Here is a tiny trained network, its code and every weight. The questions are about switching its units off for an input and a class, where a switched-off unit gives its printed mean instead of its output.

import numpy as np


def w(rows, s, z=0):
    codes = np.array(rows[::2]) - 128.0
    scale = np.full(codes.shape[1], s)
    scale[-1] = z or s
    return codes * scale


def f(y):
    return y / 2 * (1 + np.tanh(0.7978845608 * (y + 0.044715 * y**3)))


def log_softmax(a):
    a = a - a.max(-1, keepdims=True)
    return a - np.log(np.exp(a).sum(-1, keepdims=True))


def net(x, mask):
    res = np.array(x, float).reshape(1, 7) / 4 @ E
    y = f(res @ A[0][:, :-1].T + A[0][:, -1])
    res = res + np.where(mask, y, B[0][:, -1]) @ B[0][:, :-1]
    return log_softmax(res[-1] @ U[:, :-1].T + U[:, -1])


A, B = {}, {}
E = w([
[124,115,134,124,142,139,127,121,126,128],'x0',
[128,133,136,136,124,125,125,131,126,132],'x1',
[139,149,95,114,130,111,123,136,141,134],'x2',
[146,244,181,84,92,197,133,67,152,132],'x3',
[44,87,154,99,65,114,110,119,225,177],'x4',
[213,104,173,123,132,169,83,204,214,61],'x5',
[134,112,131,115,121,134,143,125,123,126],'x6',
],0.011)
A[0] = w([
[130,254,178,78,96,212,150,66,156,130,87],'N1',
[73,64,80,160,166,95,127,198,111,132,73],'N2',
[54,101,140,95,77,111,94,119,196,169,68],'N3',
[129,10,79,176,165,55,140,201,120,124,109],'N4',
[56,154,77,126,118,83,170,32,50,209,96],'N5',
[96,56,162,51,41,118,54,104,194,202,35],'N6',
[133,136,113,72,141,99,174,123,139,138,84],'N7',
[181,190,137,137,153,149,124,116,50,94,38],'N8',
[90,104,166,142,84,109,192,123,184,164,65],'N9',
[126,87,122,171,112,116,136,181,104,154,43],'N10',
[78,128,86,161,117,112,177,100,69,178,69],'N11',
[196,97,176,127,134,140,89,211,200,66,89],'N12',
[154,210,162,95,128,179,166,64,154,128,49],'N13',
[52,160,86,115,112,90,147,52,55,180,119],'N14',
[162,160,110,162,191,132,150,170,32,69,23],'N15',
[62,94,144,133,112,103,140,119,224,165,62],'N16',
[106,80,141,144,145,39,114,157,116,89,51],'N17',
[187,92,132,148,80,201,61,201,234,92,112],'N18',
[113,42,96,183,154,38,159,204,110,126,82],'N19',
[146,187,137,108,138,180,135,101,154,163,40],'N20',
[224,110,152,102,147,189,101,207,216,37,141],'N21',
[242,136,112,168,170,135,108,71,42,112,65],'N22',
[67,139,129,142,117,99,177,87,85,105,30],'N23',
[38,102,159,78,90,74,105,124,218,177,42],'N24',
[154,133,124,100,115,134,92,159,69,141,27],'N25',
[153,125,176,147,173,116,101,139,164,109,27],'N26',
[65,161,95,169,169,118,125,104,110,198,102],'N27',
[115,116,115,149,150,88,120,171,126,147,4],'N28',
[143,72,137,139,179,38,116,154,124,169,72],'N29',
[176,156,142,156,178,102,188,146,49,82,26],'N30',
],0.0075,0.0027)
B[0] = w([
[209,60,153,98,34,180,2,28,223,221,221],'N1',
[176,84,134,119,54,152,83,42,186,141,191],'N2',
[170,229,48,218,157,167,175,152,103,72,192],'N3',
[189,81,154,92,60,178,67,58,163,204,224],'N4',
[50,102,198,92,190,31,136,146,91,146,250],'N5',
[152,187,65,169,133,158,161,161,109,61,202],'N6',
[141,131,155,118,150,138,116,148,149,111,131],'N7',
[175,158,116,157,142,193,132,174,133,102,172],'N8',
[154,154,111,148,142,137,125,166,116,94,165],'N9',
[134,143,134,157,119,135,90,119,169,179,149],'N10',
[75,103,155,90,158,80,140,128,110,111,193],'N11',
[56,110,206,75,182,40,139,140,97,113,206],'N12',
[165,95,133,106,73,154,81,81,197,179,185],'N13',
[64,71,192,85,196,38,125,152,86,109,233],'N14',
[174,220,40,177,165,171,166,153,117,64,185],'N15',
[160,206,32,204,149,175,187,181,130,60,184],'N16',
[150,77,146,134,92,161,99,85,158,165,165],'N17',
[40,105,193,118,188,57,155,152,79,141,210],'N18',
[150,106,128,81,73,200,80,52,175,195,213],'N19',
[133,101,145,134,98,157,96,121,166,149,158],'N20',
[74,118,167,89,145,7,158,151,47,171,226],'N21',
[151,198,76,206,160,178,198,172,140,61,186],'N22',
[101,100,166,114,175,121,109,179,103,156,165],'N23',
[196,177,41,153,139,180,180,184,118,60,205],'N24',
[116,125,93,97,149,154,136,144,144,110,127],'N25',
[101,100,125,139,142,110,112,136,99,145,143],'N26',
[87,108,161,95,137,96,145,152,106,137,183],'N27',
[145,142,140,138,106,124,117,108,148,111,140],'N28',
[138,138,126,106,89,157,89,92,138,149,171],'N29',
[156,181,87,142,149,183,185,157,148,55,175],'N30',
],0.0069,0.013)
U = w([
[80,124,170,76,164,2,165,135,84,127,253],'0',
[165,120,119,89,49,157,69,41,172,156,79],'1',
[158,179,30,166,142,156,218,164,117,77,43],'2',
],0.011,0.0014)

Each question gives the input, the list of numbers given to net, and the class t.
The units are the neurons (one row each of A and B). Each row of codes is followed by its name. A weight is (code - 128) times the scale printed after its matrix; where a second scale follows, it is the last column's (A, B and U).
mask holds one flag per neuron, in row order. A switched-off neuron (its flag False) gives its mean, the last column of its row in B, instead of its output. The means were averaged over made-up inputs and are rounded, as every weight is.
A unit's drop is (log p(t) with every unit on - log p(t) with that unit switched off) / (log p(t) with every unit on - log p(t) with every unit switched off).
unit that matters most: the unit with the biggest drop
top k neurons: the k neurons with the biggest drops, biggest first
drop when u is switched off: that unit's drop, to one decimal
input [5,3,-1,7,7,7,4], class 0: unit that matters most => N18
input [-3,0,-3,-8,8,1,1], class 1: top 3 neurons => (N4, N19, N2)
input [7,-1,7,4,4,5,-5], class 0: top 2 neurons => (N18, N21)
input [1,1,6,-8,-8,8,7], class 0: top 3 neurons => (N21, N12, N18)
input [8,-7,7,0,-5,-4,-7], class 2: top 4 neurons => (N22, N15, N21, N12)
input [0,1,3,-5,-6,-4,-1], class 2: top 2 neurons => (N15, N1)
input [-7,7,-4,-4,-7,8,-6], class 0: top 3 neurons => (N21, N12, N18)
input [3,-7,-4,7,7,8,-6], class 0: top 2 neurons => (N18, N21)
input [-2,-8,5,4,-7,-6,1], class 2: top 2 neurons => (N22, N15)
input [3,5,-4,0,3,-2,-8], class 2: top 3 neurons => (N21, N12, N18)
input [-6,-3,1,5,-6,6,-4], class 0: top 4 neurons => (N21, N12, N18, N24)
input [-4,1,0,0,7,7,2], class 0: top 3 neurons => (N18, N12, N21)
input [-3,7,4,7,-6,-1,-7], class 1: top 2 neurons => (N1, N13)
input [-7,7,2,-6,6,-3,2], class 1: unit that matters most => N4
input [8,-3,-8,-2,0,0,-7], class 1: drop when N5 is switched off => 0.1
input [1,-1,2,1,-2,-1,6], class 2: drop when N4 is switched off => 0.4
